Here is a tiny trained network, its code and every weight. The questions are about switching its units off for an input and a target symbol, where a switched-off unit gives its printed mean instead of its output.

import numpy as np


def w(rows, s, z=0):
    codes = np.array(rows[::2]) - 128.0
    scale = np.full(codes.shape[1], s)
    scale[-1] = z or s
    return codes * scale


def f(y):
    return np.maximum(y, 0)


def softmax(a):
    e = np.exp(a - a.max(-1, keepdims=True))
    return e / e.sum(-1, keepdims=True)


def log_softmax(a):
    a = a - a.max(-1, keepdims=True)
    return a - np.log(np.exp(a).sum(-1, keepdims=True))


def net(x, mask):
    ids = ['ΠΣΩγεζθ'.index(c) for c in x.split()]
    T = len(ids)
    res = E[ids] + P[:T]
    q, k, v = (res @ M[0].T for M in (Q, K, V))
    z = softmax(np.where(np.tri(T) > 0, q @ k.T / 4**0.5, -1e9)) @ v
    res = res + np.where(mask[0], z, O[0][:, -1]) @ O[0][:, :-1]
    y = f(res @ A[0][:, :-1].T + A[0][:, -1])
    res = res + np.where(mask[1:13], y, B[0][:, -1]) @ B[0][:, :-1]
    return log_softmax(res[-1] @ U[:, :-1].T + U[:, -1])


Q, K, V, O, A, B = {}, {}, {}, {}, {}, {}
E = w([
[113,27,133,12,89,151],'Π',
[90,123,114,142,143,218],'Σ',
[252,49,218,144,117,193],'Ω',
[229,196,171,133,121,202],'γ',
[114,246,95,91,165,58],'ε',
[84,113,75,141,92,165],'ζ',
[103,106,85,130,84,78],'θ',
],0.015)
P = w([
[253,150,2,120,133,119],'0',
[177,171,115,118,126,189],'1',
[145,176,154,131,52,95],'2',
[114,195,224,155,104,153],'3',
[93,188,239,164,96,94],'4',
[117,147,222,191,143,73],'5',
[166,99,165,180,178,133],'6',
[219,48,123,158,133,122],'7',
[191,64,97,158,170,16],'8',
[159,75,55,167,246,111],'9',
[217,60,64,138,216,94],'10',
],0.008)
Q[0] = w([
[91,225,117,78,52,115],'h0',
[57,9,222,204,86,147],'h0',
[171,149,200,60,64,73],'h0',
[88,249,175,226,93,116],'h0',
],0.013)
K[0] = w([
[128,153,186,64,96,180],'h0',
[19,11,230,172,134,105],'h0',
[93,156,130,142,26,211],'h0',
[122,252,211,138,62,81],'h0',
],0.012)
V[0] = w([
[140,212,129,111,96,36],'h0',
[179,141,216,106,238,142],'h0',
[97,166,105,252,113,181],'h0',
[75,200,131,74,162,222],'h0',
],0.012)
O[0] = w([
[142,255,100,141,159,108,102],'h0',
[154,150,42,80,76,116,147],'h0',
[137,98,50,246,145,179,2],'h0',
[153,63,110,83,232,211,119],'h0',
],0.013,0.0054)
A[0] = w([
[128,164,113,12,180,104,58],'n0',
[170,64,43,39,178,129,119],'n1',
[97,135,169,83,133,129,119],'n2',
[191,197,127,184,67,200,113],'n3',
[150,2,182,189,130,92,161],'n4',
[45,90,204,215,128,134,92],'n5',
[209,93,161,151,145,169,202],'n6',
[142,117,150,121,81,147,114],'n7',
[44,189,154,96,117,190,203],'n8',
[34,101,56,171,79,155,153],'n9',
[206,150,161,144,168,129,1],'n10',
[181,198,139,99,111,129,61],'n11',
],0.0085,0.0036)
B[0] = w([
[118,112,81,254,97,153,248],'n0',
[161,181,200,97,110,194,208],'n1',
[84,124,114,111,186,136,198],'n2',
[210,68,206,116,131,83,183],'n3',
[92,202,6,159,158,172,236],'n4',
[34,78,234,182,200,31,171],'n5',
[102,132,114,64,133,152,183],'n6',
[98,180,120,177,129,48,180],'n7',
[138,183,48,70,30,124,180],'n8',
[244,49,109,97,51,106,161],'n9',
[150,30,208,127,133,77,158],'n10',
[55,64,142,114,179,117,189],'n11',
],0.0084,0.013)
U = w([
[67,130,120,1,172,108,186],'Π',
[118,94,76,96,159,142,21],'Σ',
[151,119,99,108,86,105,22],'Ω',
[172,91,119,68,162,102,211],'γ',
[148,203,102,132,127,130,253],'ε',
[96,93,121,133,162,136,53],'ζ',
[117,160,188,171,93,151,75],'θ',
],0.0069,0.0026)

Each question gives the input, a string of symbols that net reads in full, and the target symbol t.
The units are the heads (4 rows each of Q, K, V and O) and the neurons (one row each of A and B). Each row of codes is followed by its name. A weight is (code - 128) times the scale printed after its matrix; where a second scale follows, it is the last column's (O, A, B and U).
mask holds one flag per unit, heads first, then neurons. A switched-off unit (its flag False) gives its mean, the last column of its rows in O or B, instead of its output. The means were averaged over made-up inputs and are rounded, as every weight is.
A unit's drop is (log p(t) with every unit on - log p(t) with that unit switched off) / (log p(t) with every unit on - log p(t) with every unit switched off).
The circuit of an input: a set's keep is (log p(t) with only the set's units on - log p(t) with every unit switched off) / (log p(t) with every unit on - log p(t) with every unit switched off). Starting from the 12 units with the biggest drops (on a tie, the unit counted first), units are removed one at a time, each time the one whose removal leaves the highest keep (on an exact tie, the one counted first), for as long as the keep stays at least 0.8.
units of the circuit, in order: the units of the circuit, biggest drop first
k most important neurons: the k neurons with the biggest drops, biggest first
drop of u: that unit's drop, to one decimal
input Ω ε γ Ω Π θ γ γ Σ Π ζ, target Π: units of the circuit, in order -> h0; n0
input Π θ θ ζ ζ, target ζ: units of the circuit, in order -> h0; n5
input Ω Π Ω ζ, target Ω: most important neuron -> n9
input θ θ ζ ε ε θ ζ Σ Σ θ γ, target γ: 4 most important neurons -> n3; n0; n4; n10
input Σ θ Σ γ ζ Π Ω, target Π: units of the circuit, in order -> n0; n6
input Π γ Ω γ θ ζ, target θ: 2 most important neurons -> n5; n4
input θ ε γ Π θ ζ ζ Σ, target ζ: units of the circuit, in order -> h0; n5
input ε γ θ, target γ: units of the circuit, in order -> h0; n4; n9
input θ γ ζ γ ζ, target γ: units of the circuit, in order -> h0; n9; n0; n4
input γ ε θ ζ ε Ω θ Ω γ, target γ: units of the circuit, in order -> n3; h0; n4; n10
input Σ θ ζ Π γ θ Σ ε γ Ω θ, target Ω: units of the circuit, in order -> h0; n9
input Ω Ω ζ ζ Σ Σ ζ, target Σ: units of the circuit, in order -> h0; n4
input ζ γ ε ε γ ε ε Ω, target ε: 2 most important neurons -> n4; n7
input Π ζ ε ζ Σ Ω Π θ, target Π: units of the circuit, in order -> n0
input ε ε Σ Ω ζ ε Σ ε Ω, target ε: 3 most important neurons -> n4; n1; n11
input ζ ζ θ, target ζ: 2 most important neurons -> n5; n1
input Σ Ω θ θ γ Ω Ω, target Ω: drop of h0 -> 1.4
input Σ γ θ Ω θ, target Ω: drop of n4 -> 0.1
input Π γ γ θ ε Ω Π Σ, target Π: drop of n0 -> 0.5
input ε Π θ, target Π: most important neuron -> n2
